Below are the code and all the weights of a small trained network. Each question names an input and a target symbol and asks about switching units off, where a switched-off unit gives its printed mean instead of its output.

import numpy as np


def w(rows, s, z=0):
    codes = np.array(rows[::2]) - 128.0
    scale = np.full(codes.shape[1], s)
    scale[-1] = z or s
    return codes * scale


def norm(h):
    return h / np.sqrt((h * h).mean(-1, keepdims=True) + 1e-5)


def f(y):
    return y / 2 * (1 + np.tanh(0.7978845608 * (y + 0.044715 * y**3)))


def softmax(a):
    e = np.exp(a - a.max(-1, keepdims=True))
    return e / e.sum(-1, keepdims=True)


def log_softmax(a):
    a = a - a.max(-1, keepdims=True)
    return a - np.log(np.exp(a).sum(-1, keepdims=True))


def net(x, mask):
    ids = ['βεηπστ'.index(c) for c in x.split()]
    T = len(ids)
    res = E[ids] + P[:T]
    q, k, v = (norm(res) @ M[0].T for M in (Q, K, V))
    z = softmax(np.where(np.tri(T) > 0, q @ k.T / 4**0.5, -1e9)) @ v
    res = res + np.where(mask[0], z, O[0][:, -1]) @ O[0][:, :-1]
    y = f(norm(res) @ A[0][:, :-1].T + A[0][:, -1])
    res = res + np.where(mask[1:25], y, B[0][:, -1]) @ B[0][:, :-1]
    return log_softmax(norm(res)[-1] @ U[:, :-1].T + U[:, -1])


Q, K, V, O, A, B = {}, {}, {}, {}, {}, {}
E = w([
[106,149,165],'β',
[213,105,135],'ε',
[124,113,116],'η',
[35,9,135],'π',
[153,91,140],'σ',
[241,169,188],'τ',
],0.016)
P = w([
[128,127,127],'0',
[161,92,119],'1',
[173,196,83],'2',
[179,135,166],'3',
[156,93,114],'4',
[174,210,91],'5',
[183,130,174],'6',
[154,93,114],'7',
[177,226,98],'8',
[184,130,178],'9',
[154,93,111],'10',
[177,249,110],'11',
[188,130,183],'12',
],0.015)
Q[0] = w([
[163,251,193],'H1',
[92,111,43],'H1',
[101,112,94],'H1',
[152,158,53],'H1',
],0.021)
K[0] = w([
[70,231,205],'H1',
[248,105,77],'H1',
[161,125,113],'H1',
[182,191,101],'H1',
],0.013)
V[0] = w([
[160,89,193],'H1',
[36,183,45],'H1',
[3,111,191],'H1',
[141,217,146],'H1',
],0.006)
O[0] = w([
[141,149,121,193],'H1',
[186,119,142,1],'H1',
[202,103,255,56],'H1',
[169,198,133,88],'H1',
],0.0071,0.0032)
A[0] = w([
[90,252,145,92],'N1',
[173,74,120,99],'N2',
[149,161,198,91],'N3',
[160,168,145,139],'N4',
[133,216,127,249],'N5',
[158,178,143,154],'N6',
[156,162,180,65],'N7',
[144,113,146,116],'N8',
[99,129,189,122],'N9',
[129,125,122,117],'N10',
[69,198,74,118],'N11',
[153,207,108,84],'N12',
[137,110,135,102],'N13',
[173,113,49,96],'N14',
[76,115,184,64],'N15',
[146,151,160,94],'N16',
[63,219,115,188],'N17',
[114,135,174,124],'N18',
[154,151,147,118],'N19',
[196,129,141,79],'N20',
[110,128,155,120],'N21',
[131,97,136,123],'N22',
[92,159,52,75],'N23',
[37,141,144,164],'N24',
],0.02,0.012)
B[0] = w([
[156,190,77,167],'N1',
[115,159,91,173],'N2',
[95,73,195,163],'N3',
[100,137,115,181],'N4',
[82,116,86,249],'N5',
[82,111,108,194],'N6',
[102,111,165,147],'N7',
[130,160,126,139],'N8',
[139,161,158,142],'N9',
[126,123,130,124],'N10',
[101,186,39,165],'N11',
[163,83,159,173],'N12',
[137,131,104,126],'N13',
[142,171,173,185],'N14',
[147,143,153,133],'N15',
[102,109,165,138],'N16',
[118,152,10,180],'N17',
[129,152,208,136],'N18',
[102,139,131,152],'N19',
[122,173,145,172],'N20',
[145,130,142,125],'N21',
[148,125,115,146],'N22',
[81,170,143,152],'N23',
[156,187,142,160],'N24',
],0.013,0.011)
U = w([
[5,120,190,49],'β',
[115,184,128,102],'ε',
[75,29,111,129],'η',
[182,75,88,163],'π',
[138,127,182,255],'σ',
[232,193,132,94],'τ',
],0.02,0.0095)

Each question gives the input, a string of symbols that net reads in full, and the target symbol t.
The units are the heads (4 rows each of Q, K, V and O) and the neurons (one row each of A and B). Each row of codes is followed by its name. A weight is (code - 128) times the scale printed after its matrix; where a second scale follows, it is the last column's (O, A, B and U).
mask holds one flag per unit, heads first, then neurons. A switched-off unit (its flag False) gives its mean, the last column of its rows in O or B, instead of its output. The means were averaged over made-up inputs and are rounded, as every weight is.
A unit's drop is (log p(t) with every unit on - log p(t) with that unit switched off) / (log p(t) with every unit on - log p(t) with every unit switched off).
The circuit of an input: a set's keep is (log p(t) with only the set's units on - log p(t) with every unit switched off) / (log p(t) with every unit on - log p(t) with every unit switched off). Starting from the 12 units with the biggest drops (on a tie, the unit counted first), units are removed one at a time, each time the one whose removal leaves the highest keep (on an exact tie, the one counted first), for as long as the keep stays at least 0.8.
units of the circuit, in order: the units of the circuit, biggest drop first
top k neurons: the k neurons with the biggest drops, biggest first
drop of u: that unit's drop, to one decimal
input π β π π ε, target τ: top neuron -> (N5)
input τ η η π τ ε η, target σ: top 2 neurons -> (N5, N17)
input η σ β σ, target β: top 2 neurons -> (N17, N1)
input β τ ε σ π ε π π ε ε π ε ε, target σ: units of the circuit, in order -> (H1, N17, N11)
input σ σ ε η ε σ σ ε ε π ε β η, target β: top 2 neurons -> (N12, N14)
input β ε ε η β, target σ: units of the circuit, in order -> (H1, N17)
input β η ε τ β β, target β: units of the circuit, in order -> (H1, N3)
input β ε ε τ π σ σ σ, target π: top 2 neurons -> (N5, N6)
input ε π π, target ε: top 2 neurons -> (N24, N23)
input σ ε ε σ ε, target τ: top 2 neurons -> (N14, N5)
input ε ε σ β σ, target π: top 2 neurons -> (N20, N24)
input ε ε σ ε τ ε σ, target τ: drop of N2 -> -0.1
input ε η π τ, target σ: drop of N17 -> 0.6
input π π π, target π: drop of N18 -> 0.2
input β β τ π β π, target ε: drop of N5 -> 0.1
input β π η π τ β π σ σ, target β: top neuron -> (N20)
